Below are the code and all the weights of a small trained network. Each question names an input and a target symbol and asks about switching units off, where a switched-off unit gives its printed mean instead of its output.

import numpy as np


def w(rows, s, z=0):
    codes = np.array(rows[::2]) - 128.0
    scale = np.full(codes.shape[1], s)
    scale[-1] = z or s
    return codes * scale


def norm(h):
    return h / np.sqrt((h * h).mean(-1, keepdims=True) + 1e-5)


def f(y):
    return np.maximum(y, 0)


def softmax(a):
    e = np.exp(a - a.max(-1, keepdims=True))
    return e / e.sum(-1, keepdims=True)


def log_softmax(a):
    a = a - a.max(-1, keepdims=True)
    return a - np.log(np.exp(a).sum(-1, keepdims=True))


def net(x, mask):
    ids = ['αβγδεζλμπσφ'.index(c) for c in x.split()]
    T = len(ids)
    res = E[ids] + P[:T]
    u = 0
    for l in range(3):
        q, k, v = (norm(res) @ M[l].T for M in (Q, K, V))
        z = softmax(np.where(np.tri(T) > 0, q @ k.T / 2**0.5, -1e9)) @ v
        res = res + np.where(mask[u], z, O[l][:, -1]) @ O[l][:, :-1]
        u += 1
        y = f(norm(res) @ A[l][:, :-1].T + A[l][:, -1])
        res = res + np.where(mask[u : u + 8], y, B[l][:, -1]) @ B[l][:, :-1]
        u += 8
    return log_softmax(norm(res)[-1] @ U[:, :-1].T + U[:, -1])


Q, K, V, O, A, B = {}, {}, {}, {}, {}, {}
E = w([
[149,199,136,126],'α',
[102,93,151,101],'β',
[106,104,143,178],'γ',
[173,57,169,145],'δ',
[122,149,203,87],'ε',
[103,161,112,150],'ζ',
[2,66,33,69],'λ',
[131,160,116,150],'μ',
[144,59,142,86],'π',
[128,143,187,104],'σ',
[150,130,118,106],'φ',
],0.0048)
P = w([
[2,172,53,193],'0',
[95,100,39,196],'1',
[98,91,57,189],'2',
[117,80,64,179],'3',
[121,78,82,172],'4',
[109,82,86,175],'5',
],0.00089)
Q[0] = w([
[156,207,56,113],'L0H0',
[102,253,67,232],'L0H0',
],0.0029)
K[0] = w([
[237,50,47,58],'L0H0',
[253,56,140,123],'L0H0',
],0.004)
V[0] = w([
[152,140,198,255],'L0H0',
[231,83,119,140],'L0H0',
],0.0024)
O[0] = w([
[65,230,110,19,3],'L0H0',
[71,122,249,133,43],'L0H0',
],0.0021,0.00062)
A[0] = w([
[1,153,50,76,51],'L0N0',
[190,132,129,188,72],'L0N1',
[126,172,69,172,1],'L0N2',
[173,156,218,85,150],'L0N3',
[159,198,81,131,120],'L0N4',
[133,100,165,132,18],'L0N5',
[175,86,60,71,213],'L0N6',
[136,212,107,91,194],'L0N7',
],0.0029,0.0006)
B[0] = w([
[243,73,168,105,190],'L0N0',
[66,178,152,135,162],'L0N1',
[176,101,94,76,169],'L0N2',
[47,127,53,158,182],'L0N3',
[166,36,57,125,187],'L0N4',
[151,117,115,106,153],'L0N5',
[156,164,218,186,250],'L0N6',
[79,2,130,174,192],'L0N7',
],0.0024,0.0018)
Q[1] = w([
[160,154,175,5],'L1H0',
[74,224,223,116],'L1H0',
],0.0028)
K[1] = w([
[41,126,58,157],'L1H0',
[142,186,94,253],'L1H0',
],0.0033)
V[1] = w([
[248,95,218,206],'L1H0',
[80,148,62,178],'L1H0',
],0.0013)
O[1] = w([
[247,205,203,168,251],'L1H0',
[88,131,27,50,143],'L1H0',
],0.0013,0.00027)
A[1] = w([
[85,109,86,97,12],'L1N0',
[94,101,151,4,119],'L1N1',
[96,139,46,153,129],'L1N2',
[79,116,222,142,145],'L1N3',
[133,150,81,247,73],'L1N4',
[182,111,244,126,188],'L1N5',
[199,49,130,234,205],'L1N6',
[116,110,100,97,11],'L1N7',
],0.0023,0.0012)
B[1] = w([
[137,102,132,188,134],'L1N0',
[124,177,75,161,176],'L1N1',
[166,144,253,81,170],'L1N2',
[144,166,74,92,171],'L1N3',
[108,173,125,15,174],'L1N4',
[131,201,82,147,207],'L1N5',
[51,193,125,126,253],'L1N6',
[109,89,107,118,130],'L1N7',
],0.0027,0.0026)
Q[2] = w([
[156,100,109,230],'L2H0',
[94,253,154,170],'L2H0',
],0.0053)
K[2] = w([
[2,182,93,160],'L2H0',
[193,149,209,212],'L2H0',
],0.0062)
V[2] = w([
[77,183,37,87],'L2H0',
[127,77,162,3],'L2H0',
],0.0028)
O[2] = w([
[153,141,125,224,253],'L2H0',
[136,146,5,85,184],'L2H0',
],0.003,0.0014)
A[2] = w([
[115,134,39,194,122],'L2N0',
[146,70,47,62,168],'L2N1',
[59,75,166,148,254],'L2N2',
[255,155,163,104,200],'L2N3',
[172,32,54,177,102],'L2N4',
[126,210,71,69,49],'L2N5',
[35,54,151,8,124],'L2N6',
[204,102,219,246,109],'L2N7',
],0.0029,0.0009)
B[2] = w([
[130,111,198,124,209],'L2N0',
[128,220,143,201,251],'L2N1',
[183,35,144,125,194],'L2N2',
[106,62,166,201,174],'L2N3',
[63,167,105,105,243],'L2N4',
[153,55,113,72,192],'L2N5',
[225,102,129,176,220],'L2N6',
[125,154,134,5,187],'L2N7',
],0.0032,0.0021)
U = w([
[124,181,80,181,68],'α',
[59,73,205,189,107],'β',
[142,175,48,30,251],'γ',
[152,122,116,135,10],'δ',
[118,136,117,149,26],'ε',
[50,139,122,119,99],'ζ',
[84,36,40,139,110],'λ',
[130,234,218,139,192],'μ',
[254,100,105,175,171],'π',
[100,153,104,158,18],'σ',
[163,58,205,73,216],'φ',
],0.0083,0.0024)

Each question gives the input, a string of symbols that net reads in full, and the target symbol t.
The units are the heads (2 rows each of Q, K, V and O) and the neurons (one row each of A and B). Each row of codes is followed by its name. A weight is (code - 128) times the scale printed after its matrix; where a second scale follows, it is the last column's (O, A, B and U).
mask holds one flag per unit, layer by layer, with each layer's heads first. A switched-off unit (its flag False) gives its mean, the last column of its rows in O or B, instead of its output. The means were averaged over made-up inputs and are rounded, as every weight is.
A unit's drop is (log p(t) with every unit on - log p(t) with that unit switched off) / (log p(t) with every unit on - log p(t) with every unit switched off).
most important unit: the unit with the biggest drop
k most important neurons: the k neurons with the biggest drops, biggest first
k most important neurons of layer l: the k neurons of layer l with the biggest drops, biggest first
drop of u: that unit's drop, to one decimal
input λ δ α ε, target φ: 2 most important neurons	L1N6, L2N1
input π π δ β, target π: most important unit	L2N6
input λ α α, target π: 2 most important neurons	L1N4, L0N6
input λ ζ α π α, target γ: 3 most important neurons	L1N4, L0N7, L0N6
input π δ ζ α, target φ: 2 most important neurons	L1N2, L1N5
input ε α π α α μ, target γ: 2 most important neurons of layer 1	L1N4, L1N2
input π φ α μ, target μ: 2 most important neurons	L1N2, L2N4
input π δ π ζ, target γ: 3 most important neurons of layer 2	L2N0, L2N3, L2N2
input ζ ζ α, target π: 3 most important neurons of layer 2	L2N1, L2N5, L2N4
input μ α σ, target β: 4 most important neurons of layer 2	L2N1, L2N0, L2N4, L2N2
input π φ α π ε, target γ: 3 most important neurons of layer 2	L2N1, L2N5, L2N0
input π π π, target π: 2 most important neurons	L2N6, L2N1
input σ μ φ δ ζ, target φ: 2 most important neurons of layer 1	L1N5, L1N4
input φ π π σ, target γ: 2 most important neurons of layer 1	L1N3, L1N5
input γ α σ, target β: 3 most important neurons of layer 1	L1N6, L1N4, L1N5
input ε γ π π α, target γ: 2 most important neurons of layer 0	L0N7, L0N6
input φ δ γ ζ, target φ: most important neuron	L2N1
input φ γ π π μ, target γ: 2 most important neurons of layer 0	L0N6, L0N2
input φ α ζ, target μ: 2 most important neurons	L1N4, L1N2
input π π ζ, target γ: most important neuron of layer 2	L2N5
input φ φ β μ, target μ: drop of L2H0	0.8
input δ γ α γ α, target φ: drop of L0N6	0.3
input α π π ε σ, target γ: drop of L0N6	0.2
